Below are the code and all the weights of a small trained network. Each question names an input and a target symbol and asks about switching units off, where a switched-off unit gives its printed mean instead of its output.

import numpy as np


def w(rows, s, z=0):
    codes = np.array(rows[::2]) - 128.0
    scale = np.full(codes.shape[1], s)
    scale[-1] = z or s
    return codes * scale


def norm(h):
    return h / np.sqrt((h * h).mean(-1, keepdims=True) + 1e-5)


def f(y):
    return np.maximum(y, 0)


def softmax(a):
    e = np.exp(a - a.max(-1, keepdims=True))
    return e / e.sum(-1, keepdims=True)


def log_softmax(a):
    a = a - a.max(-1, keepdims=True)
    return a - np.log(np.exp(a).sum(-1, keepdims=True))


def net(x, mask):
    ids = ['βεζλπω'.index(c) for c in x.split()]
    T = len(ids)
    res = E[ids] + P[:T]
    r = norm(res)
    for j in range(2):
        rows = slice(3 * j, 3 * j + 3)
        q, k, v = (r @ M[0][rows].T for M in (Q, K, V))
        z = softmax(np.where(np.tri(T) > 0, q @ k.T / 3**0.5, -1e9)) @ v
        o = O[0][rows]
        res = res + np.where(mask[j], z, o[:, -1]) @ o[:, :-1]
    y = f(norm(res) @ A[0][:, :-1].T + A[0][:, -1])
    res = res + np.where(mask[2:14], y, B[0][:, -1]) @ B[0][:, :-1]
    return log_softmax(norm(res)[-1] @ U[:, :-1].T + U[:, -1])


Q, K, V, O, A, B = {}, {}, {}, {}, {}, {}
E = w([
[158,8,51,118],'β',
[56,161,105,9],'ε',
[32,56,95,79],'ζ',
[43,38,149,164],'λ',
[60,215,242,129],'π',
[85,184,254,181],'ω',
],0.0039)
P = w([
[165,19,253,21],'0',
[148,47,224,53],'1',
[137,70,196,78],'2',
[124,88,165,103],'3',
[116,104,140,118],'4',
[107,120,123,134],'5',
[99,130,107,151],'6',
[95,146,88,163],'7',
[85,159,69,181],'8',
[76,177,51,200],'9',
[27,197,23,217],'10',
],0.0035)
Q[0] = w([
[249,186,113,74],'h0',
[108,137,38,135],'h0',
[236,165,188,199],'h0',
[141,92,136,169],'h1',
[2,73,123,138],'h1',
[81,123,174,161],'h1',
],0.021)
K[0] = w([
[138,16,131,12],'h0',
[67,152,57,106],'h0',
[253,128,133,42],'h0',
[120,164,113,72],'h1',
[163,230,41,197],'h1',
[78,133,67,149],'h1',
],0.017)
V[0] = w([
[178,71,130,235],'h0',
[120,38,115,188],'h0',
[88,90,88,92],'h0',
[1,79,145,132],'h1',
[163,37,67,124],'h1',
[139,76,175,245],'h1',
],0.015)
O[0] = w([
[145,18,210,155,95],'h0',
[85,73,200,181,154],'h0',
[58,147,94,164,153],'h0',
[36,184,218,133,249],'h1',
[126,155,80,253,145],'h1',
[239,186,219,156,123],'h1',
],0.012,0.014)
A[0] = w([
[202,13,175,72,138],'n0',
[192,192,126,188,176],'n1',
[105,27,169,188,21],'n2',
[213,104,106,47,237],'n3',
[203,98,185,93,159],'n4',
[171,131,103,152,164],'n5',
[103,131,181,95,118],'n6',
[125,145,167,176,95],'n7',
[139,79,17,150,204],'n8',
[147,108,35,79,254],'n9',
[114,159,102,138,75],'n10',
[81,6,161,125,119],'n11',
],0.013,0.0018)
B[0] = w([
[56,36,49,198,157],'n0',
[181,123,70,91,182],'n1',
[144,250,161,146,208],'n2',
[113,7,94,95,165],'n3',
[140,83,100,218,179],'n4',
[133,91,156,102,133],'n5',
[162,70,147,117,253],'n6',
[144,76,127,142,226],'n7',
[255,133,127,116,150],'n8',
[230,147,123,107,154],'n9',
[85,119,130,134,176],'n10',
[200,154,109,55,200],'n11',
],0.025,0.0056)
U = w([
[130,173,81,2,152],'β',
[205,184,218,150,3],'ε',
[38,56,52,188,131],'ζ',
[216,193,37,186,132],'λ',
[63,192,225,165,158],'π',
[193,2,135,88,161],'ω',
],0.0064,0.0028)

Each question gives the input, a string of symbols that net reads in full, and the target symbol t.
The units are the heads (3 rows each of Q, K, V and O) and the neurons (one row each of A and B). Each row of codes is followed by its name. A weight is (code - 128) times the scale printed after its matrix; where a second scale follows, it is the last column's (O, A, B and U).
mask holds one flag per unit, heads first, then neurons. A switched-off unit (its flag False) gives its mean, the last column of its rows in O or B, instead of its output. The means were averaged over made-up inputs and are rounded, as every weight is.
A unit's drop is (log p(t) with every unit on - log p(t) with that unit switched off) / (log p(t) with every unit on - log p(t) with every unit switched off).
The circuit of an input: a set's keep is (log p(t) with only the set's units on - log p(t) with every unit switched off) / (log p(t) with every unit on - log p(t) with every unit switched off). Starting from the 12 units with the biggest drops (on a tie, the unit counted first), units are removed one at a time, each time the one whose removal leaves the highest keep (on an exact tie, the one counted first), for as long as the keep stays at least 0.8.
units of the circuit, in order: the units of the circuit, biggest drop first
top k neurons: the k neurons with the biggest drops, biggest first
which heads matter: for each layer, one digit per head in row order, 1 if its drop is at least 0.15 and else 0, layers parted by /
drop when u is switched off: that unit's drop, to one decimal
input β β ζ ε π ε β ζ ε ε β, target β: which heads matter	00
input ω λ λ ε ζ β ω ζ ζ β β, target λ: top neuron	[n1]
input β ζ ω ε, target ζ: which heads matter	11
input ζ β ζ ζ ζ ε β ω ζ λ, target ω: which heads matter	10
input β ε ε ε ω ζ λ ω ε, target ω: which heads matter	01
input π λ ζ ε λ λ ζ π λ ω, target ω: which heads matter	10
input ε λ ε λ λ π ζ π, target β: which heads matter	10
input ζ ω π ζ β ω ω π π, target ω: which heads matter	01
input β ε ε ε ω, target β: which heads matter	01
input λ λ β ω ζ ζ ζ ω ω ζ β, target ω: which heads matter	01
input ω π λ, target ω: which heads matter	01
input ζ ε π ζ ω λ λ, target ε: which heads matter	01
input ω ω ε π β β, target β: which heads matter	10
input ω ω ζ λ β ε λ ω β β, target λ: top 3 neurons	[n2, n1, n4]
input β ζ π β ε β ζ ε π ζ, target ω: units of the circuit, in order	[h1]
input π ζ λ λ π ζ π ε ω β λ, target λ: top 2 neurons	[n1, n6]
input λ ζ π ζ λ β, target ε: top 2 neurons	[n2, n11]
input λ λ λ ζ ω β ζ ε, target ζ: top 2 neurons	[n2, n11]
input ζ π ω, target ω: drop when n4 is switched off	0.1
input β ε ω π λ β π ζ β λ, target λ: drop when h1 is switched off	0.8
input π β β λ ε π ζ, target β: units of the circuit, in order	[h0]
input λ β λ ε β ζ, target λ: drop when h1 is switched off	0.8
